The rows lie along a hidden order. The number after each row says roughly how far along it the row is, from 0 to 20. A new part has a new order.
[ -8  -6  19 -18  12  19 -21 -38  -5 -10  -3  -5   0   3 -47 -33  -2  -7
  35  16  -3  33  -4  38   5  19  -7  47 -15 -32  -2   2 -27  31 -54  -8
   7  19 -20 -35  -1   6  14  27 -13 -15  23  -3  -2  15   2  -1  -5 -17
  20  25 -24  -8 -11 -12  -9 -17   1  33 -10   9 -15 -32 -17  10 -19  -3
  10  57  -3  22 -10  27   2  16  15  15 -19  30  -2   9  19   2 -26  23
  11  17 -11 -27 -18  -2   6  12 -26  -6  -6   9   6  -6  14 -32 -37  -1
   5  18 -18  16 -30  -8  27  13  24  11 -36] : 16
[ 16   0   3  -1 -29  12  -1  -5   5   2   2 -24  -4  -2 -27 -23   3 -11
  48   2  -6  16 -12  40   2   6  -2   9  15  -7   4  -4 -13 -10 -48   3
   1  17  13 -19  -6 -17   7  19  -8   0   1  -2  11  -7   1  -3  -8  -1
   0  26 -19   0  -6  -8 -23  -3   4  22  -4 -10 -11 -18  -4  -3  -8   4
  -1  38  -1  22  -1  20   4   7   7  19 -17   7   2   2 -13  -6  -4   9
   2  18  18 -32  12  -2   6  -2 -19  -1   2   0   2  -5  22  -6   0  33
 -23   0   0  17 -13  -7   8  11  20   3  -8] : 18
[ 18  -4  20  -5  -1  30  -8 -45   3 -17  -7 -31  10 -13 -55 -33   2 -15
  78  12 -13  50 -13  44   4  14   0  57 -11 -21   1   2 -27  26 -78  -1
   1  33  -5 -66   4  -9   4  37 -19 -13  27  -4   5  10   8   0 -21 -23
  21  44 -39 -10 -15 -25 -21 -18   8  33  -4  15 -11 -28 -28  -1 -43   2
  16  71   2  39 -23  38   3  21   7  34 -25  35  -5  19  15  -1 -32  31
   7  41 -12 -46 -19  -2   9  10 -31  -1 -13   8  -5  -6   9 -34 -27  42
  10  17 -12  28 -38 -17  31  16  39  30 -49] : 19
[-51  -9  14 -22  18  -5 -28 -11  -9   5   4  10 -20  12 -42 -25   1   3
   0  14   0  20 -11  43  10  21 -14  38 -19 -32  -6  -1 -23  26  19 -11
   7   3  -6 -21   7  18  40  18 -16 -11  27  -1  -7  11  -4   4   1 -19
  18  20 -16  -4  -4   1  -2  -9  -1  39 -16  15 -19 -18 -14  21   5 -10
  -1  26  16 -46   1  14   3  12  17  -4 -11  21   2   4  20   5 -28  12
  14   5 -18 -10 -15  -4  -2  19 -23 -10  -1   8  20 -14  18 -21 -37 -13
  27  23 -24   6 -21   5  18   9  13  -1 -32] : 12
[ -98  -31  -10  -35   46  -65  -36   41  -43   44   27   70  -67   32
  -12   11    5   32 -115   -4    8  -27  -22    7   12   29  -34   -1
  -25   -6  -18   -9   -1   30  127  -16   25  -55   14   26   16   62
   71   -7   -4   -3   20    4  -27   10  -12   15   37  -14    3  -44
    8    6   14   46   31    9   -8   17  -25   24  -30   10   -7   46
   72  -33  -42  -69   71  -69   37   -8    4   -5   19  -56   23    1
   18  -26   29   16  -11  -10   19  -45  -40   72  -11   -7  -26   23
    6  -41    7    9   32  -19   30   43  -61  -81   58    9  -31  -29
   17   35    1   -7  -36  -38   -6] : 0
[-11   1  29 -13  20  28 -31 -65  -6 -28 -16 -33  15 -11 -59 -33  -4 -10
  68  24  -7  64  11  26   3  15   3  59 -22 -30  -2   8 -34  55 -74 -16
  -2  29 -47 -63   2   8  21  33 -19 -25  37  -5  -3  30  10   2 -22 -25
  30  46 -35 -19 -18 -26  -2 -38   4  42  -5  18  -6 -34 -37  -4 -55  -2
  23  82  -8  37 -24  30   0  20   7  24 -29  55  -9  25  32   4 -36  37
   7  35 -23 -37 -44   1  10  19 -38 -19 -16  10   2   3 -10 -61 -59  -5
  25  27 -23  25 -52 -13  45  16  38  33 -60] : 18
[ -2 -15  27 -28  29  35 -29 -57 -28 -24 -11 -17 -10 -14 -79 -20   1 -10
  56  18 -11  62 -11  19   4  13  -8  70 -30  -7  -8   4 -35  51 -49 -26
   1  23 -24 -80  24   3  15  40 -22 -23  44  -4 -11  31  15   7 -22 -40
  41  48 -39 -17 -17 -12  -3 -38   8  33  -7  35  -5 -26 -55  -2 -73 -15
   4  91   5  29 -35  32  -1  22   0   3 -24  65  -6  28  50   9 -53  48
  13  43 -42 -42 -63  -1   3  27 -36 -27 -28  18  -2   0  -7 -50 -61  -6
  40  28 -27  31 -48 -14  49  21  32  42 -78] : 16
[  12    2   32   -7   11   52  -18  -74   -9  -37  -20  -41   28  -19
  -57  -31   -4  -15   73   28  -10   62    5   27    1   10    4   74
  -17  -26    2    9  -34   35 -126  -18   -6   43  -53  -74    2   -5
    1   33  -20  -21   33   -6  -11   29   14   -2  -34  -28   38   59
  -40  -19  -20  -32  -12  -40    6   37   -1   20    0  -31  -46   -9
  -74    0   27  104  -16   43  -39   42   -2   20    1   33  -31   44
  -14   31   32    3  -38   39    6   51  -25  -53  -49    1   14   16
  -37   -6  -22   15   -6    7  -11  -73  -44   18   24   23  -22   37
  -48  -25   45   20   47   40  -61] : 20
[ 15   5  -8   9  -4  -6  17  11   1   5   2   0  -2   2  16   9   1   0
 -15  -9   0 -18  -6  -9  -2  -9   2 -23   9  10   4  -2  12 -21  11   8
  -1   4  16  19  -2 -10  -4  -9   6   8 -12   1   0 -15   1  -1   4  11
 -11 -11  10   5   4   0  -3  10   0 -15   3  -6   3   9  29  -7   4   5
  -6 -22 -13  -2   7  -5   0  -6  -2   0   8 -15   2  -6 -16  -4  11  -8
  -4  -5  11  -7  13   1  -2  -4  11  13   4  -4  -2   1   1  20  19  21
 -13  -7  12  -8  12   2 -14  -6  -8  -4  16] : 15
[-60 -11  28 -32  39   5 -47 -39 -21  -5   0   4 -13   8 -66 -45  -2  -1
   4  29  -3  44  -2  55  11  31 -18  65 -32 -51  -9   2 -40  63 -27 -17
   6   7 -38 -46   0  25  48  38 -21 -24  48  -4 -10  31  -1   7  -6 -33
  32  24 -30 -11 -12  -2  -4 -36  -2  62 -20  26 -26 -36 -32  28 -16 -13
   9  67  17  10 -10  33   3  23  25  -2 -23  43   0  10  42   9 -39  31
  22  18 -37 -15 -37  -3   1  26 -36 -29  -6  13  19 -13  25 -43 -73 -25
  45  28 -42  16 -46  -2  43  16  25  10 -61] : 12
[  1  10  15  -1   2  19  -5 -41   7 -22 -11 -17  35  -7  -5 -13  -6 -11
   1  14   0  18  20   6  -4  -3   8  18  -5 -24   0   8  -8  25 -55  -2
  -6  23 -47 -10 -11  -5  -8   5   1 -11  10  -4   2  21   3  -3 -12  -5
  16  19  -5  -8  -9 -18   3 -13  -2  11   5   5   4 -17  -9  -4 -19   7
  15  46 -27  24 -15   4  -2   7   1   9 -12   9  -8  11  10  -1  -8  11
  -3  11  -5 -16 -16   4   8   2 -13   6  -2   5  -2   6 -12 -44 -16   6
  12   8  -7   6 -15 -11  18   5  18  10 -11] : 18
[-67 -35   9 -41  54 -26 -51  -6 -47  25   7  35 -57  15 -63  -4   5  -2
 -35  10  -1  23 -32  17  12  34 -27  50 -39 -15 -17  -2 -24  58  73 -27
  22 -20  -4 -25  25  46  62  23 -17 -15  40   0 -28  27   1  15  13 -33
  29  -6 -26  -6  -3  23  15 -18   0  37 -20  37 -25  -9 -45  34   2 -24
 -28 -19  60 -37   2  17   3  10  13 -27   1  39   9   2  58  15 -36  21
  23  -4 -55  23 -47  -6 -17  33 -18 -50 -14  20  28 -16  16  18 -82 -60
  62  26 -52   1 -23  17  29   7  -5   3 -44] : 5
[-75 -47  -3 -47  60 -42 -50  17 -63  27  20  72 -76  18 -63  14  10  35
 -57  -3  -3   9 -43   2  14  36 -36  41 -39  12 -23  -7 -12  48 116 -29
  31 -58  22 -21  42  55  71  23 -21  -7  51   1 -37  23   4  21  17 -35
  36 -21 -30  -6   2  38  22 -19   3  29 -22  48 -24   6 -52  35  -2 -42
 -48 -54  76 -50   9   6   3   1   4 -35  15  36  14  -1  61  25 -32  21
  19 -18 -70  34 -61  -7 -28  40 -13 -63 -20  24  27 -19   9  24 -83 -74
  75  26 -43  -4  -7  20  22   5 -27   1 -44] : 1
[-10 -38  -9 -27  57 -23 -28   0 -48  -6   0  51 -37 -10 -36  52   6  28
 -20  -7  -6  21 -33 -66   1  10 -12  44 -33  53 -17   2   5  48  58 -33
  14 -19   6 -33  54  38  33  10  -9  -6  41   1 -39  32  21  17   1 -35
  44 -26 -28 -15  -3  19  34 -34   8 -12  -2  53  15  23 -57  -9 -52 -36
 -42 -49  42 -37 -22  -8  -4  -9 -23 -22  19  45  -1  27  68  26 -23  30
   9   6 -78  14 -81   0 -20  40  -1 -55 -40  28   1   4 -49  10 -57 -63
  74  24 -31   1 -11  13  22  -1 -23  29 -38] : 6
[ -90  -35   -7  -42   60  -51  -52   20  -52   29   22   77  -67   19
  -38   20    5   35 -116    1    3   -4  -28  -16   10   25  -29   24
  -35    6  -21   -6   -6   51  127  -28   25  -57   -1   10   23   60
   70   10   -9   -6   37    3  -37   25   -4   20   24  -29   20  -32
   -5   -3    6   50   31   -7   -3   20  -21   37  -20   13  -30   39
   31  -37  -47  -62   73  -73   18  -11    1   -3    9  -44   20   18
   10   -5   53   24  -49    6   19  -28  -61   56  -48   -5  -25   35
    1  -54   -9   16   27  -15    2   34  -72  -90   67   20  -38  -19
   -3   30   15   -6  -35  -15  -25] : 0
[-32 -19  18 -22  34  -7 -26 -24 -28  -2   2  10 -32   4 -36 -14   2   8
   0  11  -4  37 -10  20   7  22 -13  50 -25 -26  -5   4 -25  41  17 -21
   8   1 -11 -34  13  20  32  24 -16 -14  36  -2 -13  19   3   6  -3 -28
  29  14 -27  -9  -8   5   5 -18   2  27 -11  23 -16 -20 -35  15 -18 -16
  -7  19  25  -5  -8  18   2  11  10  -4  -9  30   1   7  29   8 -29  26
  17  12 -30  -4 -35  -3  -7  20 -20 -29  -9  12  12  -8   5 -18 -48 -20
  34  17 -31  10 -24   2  26   9  14  12 -37] : 11
[-54 -14  -9 -19  20 -23 -12  26 -15  28  13  32 -36  18  -4   6   3  18
 -61  -6   4 -18 -11  -7   5  13 -16  -1 -13   0  -7  -4   9   7  68  -6
  13 -35  18  22   5  28  29 -10   3   2   2   3 -11   1  -7   7  20   0
  -1 -28   8  12  10  25  17   5  -4   4 -10  10 -10  10   7  25  63  -9
 -23 -51  36 -35  25 -12   2  -6   7 -33  16  -8  11 -16   4   7   4 -14
  11 -29 -13  40  -1  -4 -13   5   3 -18   6   2  16  -8  13  21 -18 -39
  19   3 -11 -14  10  18  -2  -6 -20 -24  17] : 7
[-87 -26  -3 -37  58 -59 -47  22 -43  32  23  66 -60  33 -35   3   4  28
 -92   1   4 -12 -25  10  14  35 -34  16 -33 -14 -17  -6 -14  35 127 -20
  26 -45   7  18  17  51  70   8  -8  -6  39   3 -28  17  -9  16  30 -17
  13 -34   0   3   7  38  28   4  -6  19 -24  23 -32   3 -17  46  45 -30
 -40 -53  67 -55  25   1   4   1  18 -48  15  18  14 -18  34  17 -20   0
  26 -39 -38  55 -28  -6 -22  31  -6 -52   1  13  31 -24  24  32 -76 -79
  57  17 -42 -17   0  29  13  -1 -26 -26 -29] : 1
[ -4  -1   7   5  -1   2  -2  -6   4   0  -2  -3  -7   1  -6 -15   0  -3
   3   2  -2   3   1  18   2  -1  -3   8   1 -17   1   0  -7  18  -6  -1
  -1   9  -4   4  -9  -6   3   8  -2   2   2  -1   2   3  -2  -1   0  -1
   3   8  -1  -1   0  -3  -3  -2   0   8  -4  -3  -3  -9   4   1   8   2
   1  15  -3  16   2  -1   2   5   7   7  -9   2   0   0  -6   1  -3   1
   1   3   5   8  14  -1   6  -3  -5   9   4   0   2  -4  11 -22   3  15
  -8   1   0   3 -14  -2   5   3  14  -2  -5] : 16
[ 11  -3  10   0  -2  14  -5 -24  -4  -5  -3 -29   0  -7 -27 -25   3 -11
  55   8  -7  31 -14  32   2  10  -3  31  -5  -6   1   0 -15  10 -46  -5
  -1  21   4 -47   4 -15   2  21 -13  -6  13  -3   3   2   7  -2 -11 -19
  12  33 -31  -6  -8 -12 -20 -13   5  25  -4  10 -10 -14 -19  -6 -34   0
   8  36  -6  25 -13  28   2  10   4  22 -18  22  -1   9   5  -4 -17  18
   7  28  -4 -42 -12  -2   4   7 -21  -1  -8   5   0   0  12 -18  -8  30
 -15   7  -7  19 -19  -9  18  14  20  21 -33] : 18
[ 38  -3  16  -6  11  37  -9 -55  -6 -26 -15 -36  13 -17 -58 -19   1 -12
  80  13 -10  54 -16  25   1  14  -2  59 -19  -6   0   5 -25  33 -83 -10
  -2  39 -16 -71  17  -8  -2  38 -20 -12  32  -4  -3  19  15   2 -25 -26
  31  52 -39 -15 -15 -25 -12 -35   7  26  -2  22   0 -21 -49 -16 -78  10
  13  67 -22  33 -33  29   0  17  -4  31 -21  49  -8  30  27   3 -30  37
   4  48 -17 -53 -42   0   5  19 -28 -21 -25  12  -6   4  -9 -44 -30  17
   0  18 -17  30 -39 -21  34  17  33  41 -63] : 19
